Here is a tiny trained network, its code and every weight. The questions are about switching its units off for an input and a class, where a switched-off unit gives its printed mean instead of its output.

import numpy as np


def w(rows, s, z=0):
    codes = np.array(rows[::2]) - 128.0
    scale = np.full(codes.shape[1], s)
    scale[-1] = z or s
    return codes * scale


def f(y):
    return y / 2 * (1 + np.tanh(0.7978845608 * (y + 0.044715 * y**3)))


def log_softmax(a):
    a = a - a.max(-1, keepdims=True)
    return a - np.log(np.exp(a).sum(-1, keepdims=True))


def net(x, mask):
    res = np.array(x, float).reshape(1, 8) / 4 @ E
    y = f(res @ A[0][:, :-1].T + A[0][:, -1])
    res = res + np.where(mask, y, B[0][:, -1]) @ B[0][:, :-1]
    return log_softmax(res[-1] @ U[:, :-1].T + U[:, -1])


A, B = {}, {}
E = w([
[99,65,160,220],'x0',
[124,134,125,132],'x1',
[128,128,128,125],'x2',
[117,140,123,147],'x3',
[125,131,125,132],'x4',
[100,157,112,160],'x5',
[215,188,149,212],'x6',
[162,98,8,146],'x7',
],0.013)
A[0] = w([
[81,102,171,107,131],'n1',
[139,137,127,85,170],'n2',
[18,155,118,44,167],'n3',
[142,217,133,133,245],'n4',
[136,184,129,141,89],'n5',
[99,96,152,114,67],'n6',
[74,157,221,172,254],'n7',
[137,221,225,129,225],'n8',
[73,52,98,106,193],'n9',
[145,195,157,86,170],'n10',
[184,139,53,94,137],'n11',
[164,135,61,109,204],'n12',
[137,155,82,179,235],'n13',
[134,91,5,135,225],'n14',
[187,184,103,97,167],'n15',
[76,169,85,41,157],'n16',
],0.014,0.0061)
B[0] = w([
[29,146,145,133,185],'n1',
[155,124,144,70,162],'n2',
[151,63,198,126,241],'n3',
[127,156,175,49,205],'n4',
[163,153,104,138,151],'n5',
[101,143,145,194,153],'n6',
[127,54,192,40,251],'n7',
[97,140,60,2,252],'n8',
[93,43,66,194,219],'n9',
[90,130,54,58,191],'n10',
[185,157,155,208,197],'n11',
[248,137,152,194,196],'n12',
[249,81,156,149,191],'n13',
[189,109,106,244,245],'n14',
[181,253,157,114,193],'n15',
[227,51,147,54,216],'n16',
],0.0084,0.016)
U = w([
[132,103,187,78,243],'0',
[187,114,151,181,223],'1',
[13,115,229,149,47],'2',
[95,101,27,217,59],'3',
[79,254,93,65,116],'4',
[173,238,133,195,3],'5',
],0.0089,0.0045)

Each question gives the input, the list of numbers given to net, and the class t.
The units are the neurons (one row each of A and B). Each row of codes is followed by its name. A weight is (code - 128) times the scale printed after its matrix; where a second scale follows, it is the last column's (A, B and U).
mask holds one flag per neuron, in row order. A switched-off neuron (its flag False) gives its mean, the last column of its row in B, instead of its output. The means were averaged over made-up inputs and are rounded, as every weight is.
A unit's drop is (log p(t) with every unit on - log p(t) with that unit switched off) / (log p(t) with every unit on - log p(t) with every unit switched off).
The circuit of an input: a set's keep is (log p(t) with only the set's units on - log p(t) with every unit switched off) / (log p(t) with every unit on - log p(t) with every unit switched off). Starting from the 12 units with the biggest drops (on a tie, the unit counted first), units are removed one at a time, each time the one whose removal leaves the highest keep (on an exact tie, the one counted first), for as long as the keep stays at least 0.8.
circuit, biggest first: the units of the circuit, biggest drop first
most important unit: the unit with the biggest drop
top k neurons: the k neurons with the biggest drops, biggest first
drop of u: that unit's drop, to one decimal
input [1,-4,6,0,-7,-6,-5,-6], class 2: most important unit	n1
input [0,-4,-1,6,-8,-3,2,6], class 5: circuit, biggest first	(n7; n16; n9)
input [1,-2,-3,-1,-1,-3,-4,3], class 3: circuit, biggest first	(n9; n7)
input [2,-1,3,6,-2,-8,-4,5], class 3: circuit, biggest first	(n9; n7)
input [-6,3,6,-6,-8,-1,8,1], class 5: top 2 neurons	(n11; n12)
input [4,3,6,8,-1,7,-1,2], class 3: circuit, biggest first	(n16; n3)
input [5,3,6,-5,6,-3,-2,-8], class 2: circuit, biggest first	(n1; n16)
input [1,-3,6,-1,-6,3,-1,-4], class 2: circuit, biggest first	(n16; n13; n12)
input [7,3,-6,-4,-6,6,-7,1], class 3: top 2 neurons	(n9; n4)
input [2,5,-6,-8,2,4,3,0], class 0: top 3 neurons	(n14; n11; n12)
input [0,7,-4,-8,5,6,-6,7], class 1: top 2 neurons	(n16; n12)
input [0,-1,1,-5,-3,-6,3,-2], class 4: top 2 neurons	(n3; n16)
input [-8,5,-4,2,0,7,3,1], class 5: top 2 neurons	(n12; n11)
input [2,-1,6,-2,-8,0,-7,3], class 3: circuit, biggest first	(n9)
input [1,-2,-7,-7,0,-2,-7,7], class 3: drop of n9	1.1
input [5,-4,-8,3,4,-4,-8,-3], class 2: drop of n5	0.0
input [-6,-6,-6,0,8,-3,-2,3], class 1: drop of n16	0.1
